Here is a tiny trained network, its code and every weight. The questions are about switching its units off for an input and a target symbol, where a switched-off unit gives its printed mean instead of its output.

import numpy as np


def w(rows, s, z=0):
    codes = np.array(rows[::2]) - 128.0
    scale = np.full(codes.shape[1], s)
    scale[-1] = z or s
    return codes * scale


def f(y):
    return y / 2 * (1 + np.tanh(0.7978845608 * (y + 0.044715 * y**3)))


def softmax(a):
    e = np.exp(a - a.max(-1, keepdims=True))
    return e / e.sum(-1, keepdims=True)


def log_softmax(a):
    a = a - a.max(-1, keepdims=True)
    return a - np.log(np.exp(a).sum(-1, keepdims=True))


def net(x, mask):
    ids = ['αδεζηθλμπτω'.index(c) for c in x.split()]
    T = len(ids)
    res = E[ids] + P[:T]
    q, k, v = (res @ M[0].T for M in (Q, K, V))
    z = softmax(np.where(np.tri(T) > 0, q @ k.T / 2**0.5, -1e9)) @ v
    res = res + np.where(mask[0], z, O[0][:, -1]) @ O[0][:, :-1]
    y = f(res @ A[0][:, :-1].T + A[0][:, -1])
    res = res + np.where(mask[1:25], y, B[0][:, -1]) @ B[0][:, :-1]
    return log_softmax(res[-1] @ U[:, :-1].T + U[:, -1])


Q, K, V, O, A, B = {}, {}, {}, {}, {}, {}
E = w([
[106,83,187,93],'α',
[157,228,105,76],'δ',
[80,86,193,101],'ε',
[170,165,56,130],'ζ',
[84,138,149,90],'η',
[143,5,11,104],'θ',
[80,91,159,132],'λ',
[80,73,201,119],'μ',
[63,86,69,193],'π',
[193,34,173,116],'τ',
[91,129,161,151],'ω',
],0.022)
P = w([
[1,116,118,162],'0',
[69,101,170,190],'1',
[100,109,175,183],'2',
[126,103,177,176],'3',
[130,105,160,136],'4',
[148,98,157,124],'5',
[159,99,150,110],'6',
[129,93,156,116],'7',
],0.009)
Q[0] = w([
[27,141,247,73],'head 0',
[98,76,223,116],'head 0',
],0.012)
K[0] = w([
[252,151,81,94],'head 0',
[179,102,132,66],'head 0',
],0.017)
V[0] = w([
[82,177,253,68],'head 0',
[119,27,162,120],'head 0',
],0.0081)
O[0] = w([
[13,223,151,35,178],'head 0',
[95,49,3,2,252],'head 0',
],0.0069,0.003)
A[0] = w([
[171,218,141,123,196],'neuron 0',
[115,167,63,114,103],'neuron 1',
[169,140,110,217,134],'neuron 2',
[88,134,235,166,152],'neuron 3',
[227,116,127,66,117],'neuron 4',
[123,165,209,59,144],'neuron 5',
[103,129,149,87,7],'neuron 6',
[72,160,54,77,2],'neuron 7',
[143,248,127,196,111],'neuron 8',
[199,121,54,120,131],'neuron 9',
[120,158,76,32,82],'neuron 10',
[116,110,149,73,102],'neuron 11',
[86,213,73,167,203],'neuron 12',
[62,158,71,171,152],'neuron 13',
[133,130,140,183,139],'neuron 14',
[77,241,220,122,83],'neuron 15',
[162,136,60,85,102],'neuron 16',
[99,66,137,129,76],'neuron 17',
[109,151,86,147,164],'neuron 18',
[132,105,87,112,201],'neuron 19',
[85,49,186,189,108],'neuron 20',
[70,104,145,157,66],'neuron 21',
[152,74,153,125,155],'neuron 22',
[102,132,148,91,73],'neuron 23',
],0.011,0.0068)
B[0] = w([
[130,89,145,171,184],'neuron 0',
[148,94,187,193,158],'neuron 1',
[90,172,183,50,161],'neuron 2',
[151,150,147,127,254],'neuron 3',
[55,194,103,154,172],'neuron 4',
[114,110,82,183,223],'neuron 5',
[132,150,1,168,136],'neuron 6',
[128,134,104,178,190],'neuron 7',
[97,90,106,177,175],'neuron 8',
[108,180,173,150,188],'neuron 9',
[175,97,131,167,213],'neuron 10',
[180,104,83,84,176],'neuron 11',
[157,164,215,76,197],'neuron 12',
[121,185,171,100,184],'neuron 13',
[142,112,127,87,154],'neuron 14',
[203,103,36,96,250],'neuron 15',
[150,151,181,141,175],'neuron 16',
[145,163,69,166,194],'neuron 17',
[140,118,194,112,153],'neuron 18',
[72,97,163,113,209],'neuron 19',
[114,165,116,126,249],'neuron 20',
[132,220,73,171,170],'neuron 21',
[168,109,138,102,190],'neuron 22',
[146,136,117,133,153],'neuron 23',
],0.0074,0.0095)
U = w([
[139,96,130,34,222],'α',
[129,124,221,141,222],'δ',
[135,124,82,135,19],'ε',
[135,214,141,16,73],'ζ',
[142,149,67,127,3],'η',
[103,25,124,254,49],'θ',
[109,143,76,155,50],'λ',
[206,145,82,195,245],'μ',
[39,148,132,143,198],'π',
[180,170,105,13,4],'τ',
[116,129,122,156,58],'ω',
],0.0095,0.0026)

Each question gives the input, a string of symbols that net reads in full, and the target symbol t.
The units are the heads (2 rows each of Q, K, V and O) and the neurons (one row each of A and B). Each row of codes is followed by its name. A weight is (code - 128) times the scale printed after its matrix; where a second scale follows, it is the last column's (O, A, B and U).
mask holds one flag per unit, heads first, then neurons. A switched-off unit (its flag False) gives its mean, the last column of its rows in O or B, instead of its output. The means were averaged over made-up inputs and are rounded, as every weight is.
A unit's drop is (log p(t) with every unit on - log p(t) with that unit switched off) / (log p(t) with every unit on - log p(t) with every unit switched off).
The circuit of an input: a set's keep is (log p(t) with only the set's units on - log p(t) with every unit switched off) / (log p(t) with every unit on - log p(t) with every unit switched off). Starting from the 12 units with the biggest drops (on a tie, the unit counted first), units are removed one at a time, each time the one whose removal leaves the highest keep (on an exact tie, the one counted first), for as long as the keep stays at least 0.8.
units of the circuit, in order: the units of the circuit, biggest drop first
most important unit: the unit with the biggest drop
k most important neurons: the k neurons with the biggest drops, biggest first
drop when u is switched off: that unit's drop, to one decimal
input η δ δ η θ δ θ, target θ: 2 most important neurons : neuron 10; neuron 12
input θ α δ η δ θ μ, target θ: 3 most important neurons : neuron 12; neuron 15; neuron 13
input δ ω μ μ ζ λ, target δ: units of the circuit, in order : head 0; neuron 15; neuron 2
input μ ε μ η μ δ θ, target θ: most important unit : neuron 10
input θ ε ω ω δ ζ λ, target δ: units of the circuit, in order : head 0; neuron 15
input μ μ ζ ω, target δ: 2 most important neurons : neuron 2; neuron 15
input δ ζ δ, target μ: 4 most important neurons : neuron 15; neuron 8; neuron 0; neuron 19
input η δ λ ω δ ζ ω, target δ: 2 most important neurons : neuron 2; neuron 17
input δ δ ω, target μ: units of the circuit, in order : neuron 15; head 0
input ζ τ λ λ λ, target α: units of the circuit, in order : head 0; neuron 5
input α δ π, target π: units of the circuit, in order : neuron 15; neuron 13; neuron 10
input τ λ δ τ δ ε, target μ: units of the circuit, in order : head 0; neuron 15; neuron 5; neuron 19
input δ μ λ, target μ: units of the circuit, in order : head 0; neuron 15
input τ δ δ ε δ α, target μ: units of the circuit, in order : head 0; neuron 15; neuron 5
input η δ π π δ τ μ, target α: 2 most important neurons : neuron 11; neuron 7
input θ τ μ η, target α: most important neuron : neuron 5
input ω μ δ δ ω δ η, target μ: 2 most important neurons : neuron 15; neuron 5
input ζ δ λ λ ω, target μ: 2 most important neurons : neuron 15; neuron 19
input δ θ α, target θ: drop when neuron 10 is switched off : -0.1
input θ η α μ ζ λ ε η, target δ: drop when neuron 12 is switched off : -0.2
input ω η λ π τ π δ α, target μ: drop when neuron 3 is switched off : 0.1
input μ ε θ λ τ μ, target α: most important neuron : neuron 11
